Below is a small trained network, with its code and all its weights. Each question gives an input and a target symbol and asks what happens when units are switched off, that is, made to give their printed mean instead of their output.

import numpy as np


def w(rows, s, z=0):
    codes = np.array(rows[::2]) - 128.0
    scale = np.full(codes.shape[1], s)
    scale[-1] = z or s
    return codes * scale


def norm(h):
    return h / np.sqrt((h * h).mean(-1, keepdims=True) + 1e-5)


def f(y):
    return np.maximum(y, 0)


def softmax(a):
    e = np.exp(a - a.max(-1, keepdims=True))
    return e / e.sum(-1, keepdims=True)


def log_softmax(a):
    a = a - a.max(-1, keepdims=True)
    return a - np.log(np.exp(a).sum(-1, keepdims=True))


def net(x, mask):
    ids = ['γδεζθλπτφω'.index(c) for c in x.split()]
    T = len(ids)
    res = E[ids] + P[:T]
    q, k, v = (norm(res) @ M[0].T for M in (Q, K, V))
    z = softmax(np.where(np.tri(T) > 0, q @ k.T / 3**0.5, -1e9)) @ v
    res = res + np.where(mask[0], z, O[0][:, -1]) @ O[0][:, :-1]
    y = f(norm(res) @ A[0][:, :-1].T + A[0][:, -1])
    res = res + np.where(mask[1:9], y, B[0][:, -1]) @ B[0][:, :-1]
    return log_softmax(norm(res)[-1] @ U[:, :-1].T + U[:, -1])


Q, K, V, O, A, B = {}, {}, {}, {}, {}, {}
E = w([
[125,145,169,130],'γ',
[34,88,81,135],'δ',
[126,121,150,144],'ε',
[120,164,111,100],'ζ',
[119,172,110,87],'θ',
[126,127,166,137],'λ',
[121,137,140,130],'π',
[172,182,149,133],'τ',
[142,2,142,124],'φ',
[169,95,41,142],'ω',
],0.027)
P = w([
[7,153,115,255],'0',
[57,155,128,202],'1',
[102,142,126,175],'2',
[137,131,143,141],'3',
[184,152,145,100],'4',
[208,146,152,92],'5',
[217,122,150,93],'6',
],0.0083)
Q[0] = w([
[110,124,111,67],'H1',
[255,227,242,92],'H1',
[98,9,129,67],'H1',
],0.0089)
K[0] = w([
[118,147,175,166],'H1',
[254,95,107,40],'H1',
[32,222,120,121],'H1',
],0.0095)
V[0] = w([
[10,84,224,2],'H1',
[137,178,124,104],'H1',
[128,56,58,97],'H1',
],0.0085)
O[0] = w([
[39,74,175,27,26],'H1',
[32,229,137,201,164],'H1',
[157,17,2,70,1],'H1',
],0.0099,0.0062)
A[0] = w([
[161,40,194,113,172],'N1',
[120,183,80,89,135],'N2',
[188,88,135,81,255],'N3',
[139,159,78,116,157],'N4',
[140,177,182,169,125],'N5',
[120,166,106,9,179],'N6',
[42,152,142,137,217],'N7',
[164,149,12,148,98],'N8',
],0.014,0.004)
B[0] = w([
[163,92,200,163,153],'N1',
[61,139,223,234,149],'N2',
[125,112,189,255,154],'N3',
[30,118,134,155,150],'N4',
[151,146,105,68,247],'N5',
[125,91,204,129,147],'N6',
[184,67,53,62,189],'N7',
[126,123,31,202,148],'N8',
],0.0088,0.013)
U = w([
[139,130,169,98,5],'γ',
[124,83,80,81,254],'δ',
[238,98,108,91,76],'ε',
[114,133,121,112,106],'ζ',
[62,143,160,90,150],'θ',
[151,104,232,22,103],'λ',
[171,135,114,29,152],'π',
[183,245,174,150,117],'τ',
[153,39,206,190,158],'φ',
[164,103,56,217,141],'ω',
],0.011,0.0041)

Each question gives the input, a string of symbols that net reads in full, and the target symbol t.
The units are the heads (3 rows each of Q, K, V and O) and the neurons (one row each of A and B). Each row of codes is followed by its name. A weight is (code - 128) times the scale printed after its matrix; where a second scale follows, it is the last column's (O, A, B and U).
mask holds one flag per unit, heads first, then neurons. A switched-off unit (its flag False) gives its mean, the last column of its rows in O or B, instead of its output. The means were averaged over made-up inputs and are rounded, as every weight is.
A unit's drop is (log p(t) with every unit on - log p(t) with that unit switched off) / (log p(t) with every unit on - log p(t) with every unit switched off).
The circuit of an input: a set's keep is (log p(t) with only the set's units on - log p(t) with every unit switched off) / (log p(t) with every unit on - log p(t) with every unit switched off). Starting from all 9 units, units are removed one at a time, each time the one whose removal leaves the highest keep (on an exact tie, the one counted first), for as long as the keep stays at least 0.8.
circuit, biggest first: the units of the circuit, biggest drop first
drop of u: that unit's drop, to one decimal
input τ ζ ε τ δ, target δ: circuit, biggest first : (N7)
input γ θ λ ω ω θ π, target ω: circuit, biggest first : (H1, N8)
input ε λ λ θ, target λ: circuit, biggest first : (H1, N6)
input ε γ τ θ ε φ π, target φ: circuit, biggest first : (H1, N3)
input τ θ ω λ γ, target ω: circuit, biggest first : (H1, N8)
input ε λ φ γ τ, target φ: circuit, biggest first : (H1, N3, N6)
input λ λ λ γ, target λ: circuit, biggest first : (H1, N7)
input ω ε θ, target ω: drop of N8 : 0.3
input λ θ ω ω ε τ, target ω: drop of N7 : 0.0
input τ ζ φ ω γ λ, target ω: drop of N8 : 0.2
input τ λ τ φ ζ, target φ: drop of N6 : 0.1
